Where the symbols take the units:
j: s910->s521, s521->s195, s844->s595, s13->s707, s570->s63, s22->s664, s127->s140, s540->s108, s143->s890, s168->s562, s240->s531, s355->s634, s664->s457, s707->s540, s457->s84, s791->s614, s140->s859, s886->s504, s63->s948, s525->s714, s195->s338, s314->s510, s229->s665, s210->s72, s81->s878, s268->s731, s238->s570, s84->s268, s614->s22, s504->s949, s652->s168, s714->s449, s878->s238, s890->s229, s72->s81, s859->s314, s416->s355, s562->s240, s338->s525, s948->s143, s595->s652, s634->s127, s665->s13, s108->s416, s307->s210, s449->s791, s949->s844, s531->s910, s731->s886, s510->s307
d: s910->s63, s521->s570, s844->s707, s13->s595, s570->s521, s22->s314, s127->s84, s540->s949, s143->s240, s168->s229, s240->s143, s355->s731, s664->s859, s707->s844, s457->s140, s791->s307, s140->s457, s886->s416, s63->s910, s525->s81, s195->s238, s314->s22, s229->s168, s210->s449, s81->s525, s268->s634, s238->s195, s84->s127, s614->s510, s504->s108, s652->s665, s714->s72, s878->s338, s890->s562, s72->s714, s859->s664, s416->s886, s562->s890, s338->s878, s948->s531, s595->s13, s634->s268, s665->s652, s108->s504, s307->s791, s449->s210, s949->s540, s531->s948, s731->s355, s510->s614

In the rows, 60 means zero.

The rows follow the links: the fewer symbols apart two units are, the more alike their rows tend to be.

Each row is also shifted at random along 4 hidden directions that mean nothing.

Some units, each with a row of numbers:
s81	[107,59,69,53,45,66,46,33,54,60,59,57,48,78,60,54,66,79,67,60,70,67,67,62,70,71,25,52,70,69,54,79,46,67,77,67,49]
s63	[84,62,48,47,47,60,47,44,93,68,56,40,44,77,52,58,79,46,47,73,56,85,59,57,60,60,58,88,70,63,63,58,68,55,38,51,91]
s664	[87,48,46,62,65,46,72,19,67,68,53,50,51,59,48,59,65,70,69,65,66,54,69,76,66,81,25,70,65,25,62,60,60,59,37,51,76]
s886	[80,45,58,41,54,90,52,43,74,75,50,55,45,94,77,63,75,45,59,52,61,73,56,63,67,76,78,63,64,83,55,59,79,57,64,75,61]
s416	[19,66,53,66,41,46,55,82,42,33,69,47,75,38,59,61,45,81,51,64,57,57,74,60,61,27,71,52,48,55,52,75,45,65,58,33,80]
s634	[19,65,61,72,54,46,76,70,46,39,71,65,67,33,37,64,37,68,62,71,63,41,66,71,54,50,64,73,64,51,74,71,39,64,49,46,76]
s22	[66,62,51,63,45,62,78,26,39,55,59,52,58,67,47,54,58,82,80,74,62,52,74,75,69,69,36,85,69,37,58,75,44,66,47,42,74]
s540	[61,74,75,72,60,37,47,98,49,50,74,62,70,50,77,64,52,71,45,55,60,66,58,36,52,44,70,27,40,60,50,69,60,63,75,38,44]
s510	[65,46,76,50,64,72,72,43,50,48,73,73,60,65,82,54,53,75,75,50,37,46,82,78,71,88,52,57,56,67,77,68,65,65,57,74,39]
s910	[15,67,50,69,80,52,79,86,59,64,59,75,76,34,41,67,50,44,64,56,60,48,52,63,49,48,82,70,53,45,65,31,71,58,47,77,59]
s72	[61,57,40,43,39,107,52,27,43,63,50,48,58,89,52,45,61,90,82,58,65,46,69,84,90,62,45,79,67,71,34,77,38,68,82,58,67]
s595	[79,74,59,65,59,51,32,85,71,68,40,53,66,71,61,58,64,46,48,59,81,77,45,32,55,28,57,50,65,65,31,68,58,59,84,56,50]
s13	[46,62,71,57,51,74,41,90,63,59,69,54,56,60,80,59,72,54,50,55,63,70,49,42,64,46,97,34,43,92,57,57,72,69,77,57,57]
s948	[61,59,62,49,47,68,54,53,89,51,65,52,45,77,62,62,80,36,35,70,42,89,68,63,53,55,76,88,77,69,59,61,74,35,40,52,91]
s844	[78,67,54,54,59,81,27,69,73,71,52,35,48,71,62,59,75,52,50,58,95,76,42,47,65,50,66,45,54,90,56,56,64,70,79,58,67]
s457	[71,49,55,58,59,47,74,31,64,81,46,75,62,86,56,50,65,58,68,63,22,61,73,71,45,76,38,88,80,31,42,77,62,45,38,65,74]
s84	[79,51,64,65,68,58,76,37,86,80,33,78,54,74,43,64,66,43,77,69,76,61,49,70,42,85,41,86,94,52,71,54,52,52,46,76,62]
s449	[87,66,74,76,63,56,68,55,33,50,69,65,70,43,58,57,52,94,72,62,70,45,70,61,71,78,33,31,51,51,77,70,46,79,72,59,35]
s521	[32,61,53,58,73,47,70,78,62,65,97,59,68,38,80,61,56,60,47,44,25,52,83,63,67,67,90,50,28,51,67,41,87,53,34,69,60]
s240	[39,66,81,67,60,36,63,101,84,47,73,60,67,34,48,66,45,41,44,78,73,67,50,49,35,39,75,73,74,70,85,64,58,64,49,52,70]

In each set, the symbols that take the first to the second take the third to the fourth. Give the fourth.
Answer with the unit's name.
A [91,53,57,52,74,70,40,58,75,86,44,56,46,94,80,58,76,44,53,43,46,75,46,48,62,69,65,47,58,68,33,64,83,55,77,74,50]
B [84,66,66,74,62,47,75,44,34,53,52,67,68,55,45,52,50,89,82,69,79,40,63,64,73,69,25,53,61,37,66,77,41,72,71,50,47]
C [46,46,62,68,80,50,88,55,45,67,69,84,71,44,62,59,45,64,79,54,48,33,74,80,52,88,55,60,61,40,78,54,74,58,47,77,51]
D s13

A [60,42,61,78,99,54,92,52,44,71,54,81,72,51,58,56,50,62,88,49,56,32,63,80,60,87,37,53,42,39,76,44,63,63,50,85,31]
B [51,70,68,71,71,64,68,76,28,51,70,81,67,45,65,59,54,81,82,56,67,38,66,66,62,74,65,33,41,56,74,51,58,76,79,70,32]
C [41,66,86,67,77,52,76,88,46,45,78,92,70,37,72,65,52,56,62,55,46,49,64,58,41,72,71,48,53,68,93,54,69,61,61,73,32]
D s307

A [35,49,63,56,63,32,82,60,52,45,96,64,74,36,67,64,44,75,52,55,38,50,82,79,63,68,59,53,56,41,81,67,69,62,28,48,67]
B [43,73,73,70,64,67,54,94,69,68,46,74,59,69,58,67,70,32,54,61,78,76,31,38,46,50,93,51,68,87,60,42,63,53,91,71,37]
C [80,58,51,52,63,94,32,59,67,78,43,43,50,87,67,58,77,43,49,50,78,73,45,47,70,50,66,44,53,81,35,54,64,66,88,61,63]
D s22

A [25,73,69,74,57,78,78,74,19,44,58,80,71,53,64,60,53,78,85,56,58,32,57,75,65,57,69,60,48,64,58,61,38,71,84,66,33]
B [73,59,67,64,47,48,71,37,40,42,61,69,62,65,61,52,47,91,72,70,46,48,70,69,65,67,29,64,77,48,59,84,39,68,58,45,68]
C [116,65,66,60,56,33,56,43,85,66,56,53,57,83,65,50,63,59,46,61,46,72,67,52,57,62,20,74,77,45,35,73,64,55,60,57,63]
D s143

A [39,80,64,71,54,40,48,98,41,55,58,59,72,61,87,57,46,58,48,51,48,59,58,35,53,26,73,34,37,45,25,77,61,57,81,46,54]
B [53,74,84,62,59,61,40,106,53,45,69,57,64,47,73,69,64,61,51,61,70,71,49,33,50,53,76,30,52,89,78,64,60,61,85,54,43]
C [32,63,60,66,72,37,61,96,69,55,77,67,69,35,48,68,50,40,50,59,62,57,54,59,46,42,76,68,54,49,74,44,72,54,44,62,68]
D s240

A [83,44,71,63,63,50,85,32,78,75,38,83,62,80,57,64,66,38,67,68,57,68,53,63,49,83,41,90,94,58,68,70,60,48,46,69,54]
B [51,55,57,58,65,92,68,34,40,64,49,68,65,80,63,51,57,73,90,51,52,33,68,82,67,74,46,62,62,61,49,62,57,68,81,84,41]
C [53,51,61,63,76,32,87,59,54,63,86,69,70,35,63,62,46,67,62,53,36,38,79,71,60,75,50,58,51,29,76,58,74,64,28,66,56]
D s504

A [43,70,54,63,74,71,58,77,71,76,32,68,60,73,66,68,75,25,59,54,61,73,36,45,47,46,95,64,58,67,49,40,83,55,79,77,53]
B [78,53,71,53,59,81,64,32,41,58,49,74,64,77,69,43,57,78,81,50,54,50,67,66,69,78,37,57,71,70,54,68,51,64,88,68,41]
C [62,41,65,49,58,76,69,36,76,75,43,68,55,91,62,69,76,45,68,70,40,62,64,71,53,78,62,89,87,70,66,66,65,38,56,67,61]
D s338

A [44,57,87,53,37,67,57,78,80,55,54,78,51,84,75,68,76,33,37,71,34,86,54,48,37,57,96,74,90,92,62,75,69,41,66,61,63]
B [84,67,61,50,47,41,32,83,82,54,74,34,60,57,72,60,61,58,30,68,65,88,56,36,59,38,60,43,59,82,58,73,71,63,71,37,71]
C [80,46,62,55,73,69,67,43,80,99,27,78,57,93,80,56,72,39,63,57,34,69,57,56,49,81,58,73,77,61,39,66,79,43,61,80,49]
D s108

A [36,56,56,60,80,57,68,84,76,50,87,61,64,23,48,67,54,55,54,65,68,59,62,62,60,63,84,55,38,65,96,33,69,67,40,67,64]
B [49,75,49,75,65,27,49,97,81,62,64,56,64,44,42,68,54,47,36,59,76,73,47,40,46,27,63,62,57,50,51,52,65,56,52,55,72]
C [36,68,44,73,65,29,66,76,43,48,67,56,71,26,42,61,39,73,52,61,72,43,68,59,58,45,52,55,52,30,57,63,51,66,43,44,76]
D s540

A [70,53,68,51,54,60,62,58,92,71,63,67,47,76,71,63,79,25,44,70,39,85,55,44,49,65,75,75,78,75,63,56,84,39,44,64,70]
B [33,64,48,58,72,90,60,71,39,59,83,61,65,38,61,61,58,79,69,46,67,38,70,80,78,72,80,38,26,70,77,34,66,78,62,66,47]
C [64,71,61,65,56,31,36,86,78,49,65,44,60,54,65,65,53,49,29,56,62,77,62,40,50,24,61,57,60,63,41,70,62,62,60,44,75]
D s108

A [60,74,48,66,56,50,37,89,81,67,45,39,67,60,38,64,63,49,48,64,100,71,39,42,55,27,61,57,63,69,46,65,51,64,77,53,69]
B [60,62,56,64,60,71,56,54,22,49,79,54,58,47,69,53,56,97,70,46,50,46,80,71,85,76,50,31,27,48,52,51,57,78,64,57,43]
C [54,67,61,78,57,38,52,90,49,51,73,48,71,35,65,66,46,70,45,58,73,58,51,39,61,36,65,32,41,54,63,68,59,68,74,39,57]
D s210

A [48,67,81,57,58,59,45,98,59,51,65,70,58,65,92,62,67,49,42,52,43,75,54,32,50,44,94,39,55,87,57,66,70,53,79,62,48]
B [91,65,54,60,56,41,62,39,92,79,39,55,52,80,52,51,70,47,50,60,54,82,60,51,59,52,38,81,73,45,28,62,65,51,51,57,78]
C [79,60,47,42,29,83,46,34,63,60,50,48,49,90,64,41,71,76,58,63,49,67,73,59,75,52,39,81,71,52,21,81,48,62,69,47,75]
D s859

A [43,63,64,72,67,68,73,65,24,53,71,73,69,48,65,57,51,86,74,45,64,41,73,67,73,71,64,32,38,49,69,49,49,73,81,70,36]
B [73,50,66,62,51,61,82,27,69,61,43,69,51,72,46,59,64,55,78,78,56,66,68,71,54,82,45,91,95,56,75,69,44,52,42,60,73]
C [86,55,66,50,45,85,48,33,49,57,56,58,61,88,68,42,62,84,73,53,51,49,73,66,79,68,38,63,64,67,42,77,44,61,88,63,49]
D s143

A [37,67,66,75,50,49,58,88,46,36,65,50,71,33,49,73,41,70,55,70,84,58,57,53,55,35,64,46,55,59,73,67,38,73,63,34,75]
B [84,58,58,52,55,81,58,29,49,70,50,61,56,79,58,46,64,73,82,59,66,55,62,68,80,64,31,64,58,61,34,67,49,66,83,74,51]
C [36,73,63,61,48,76,47,98,54,57,51,63,58,67,69,77,71,41,54,60,73,65,42,43,54,43,92,45,52,86,54,54,68,59,90,54,57]
D s314

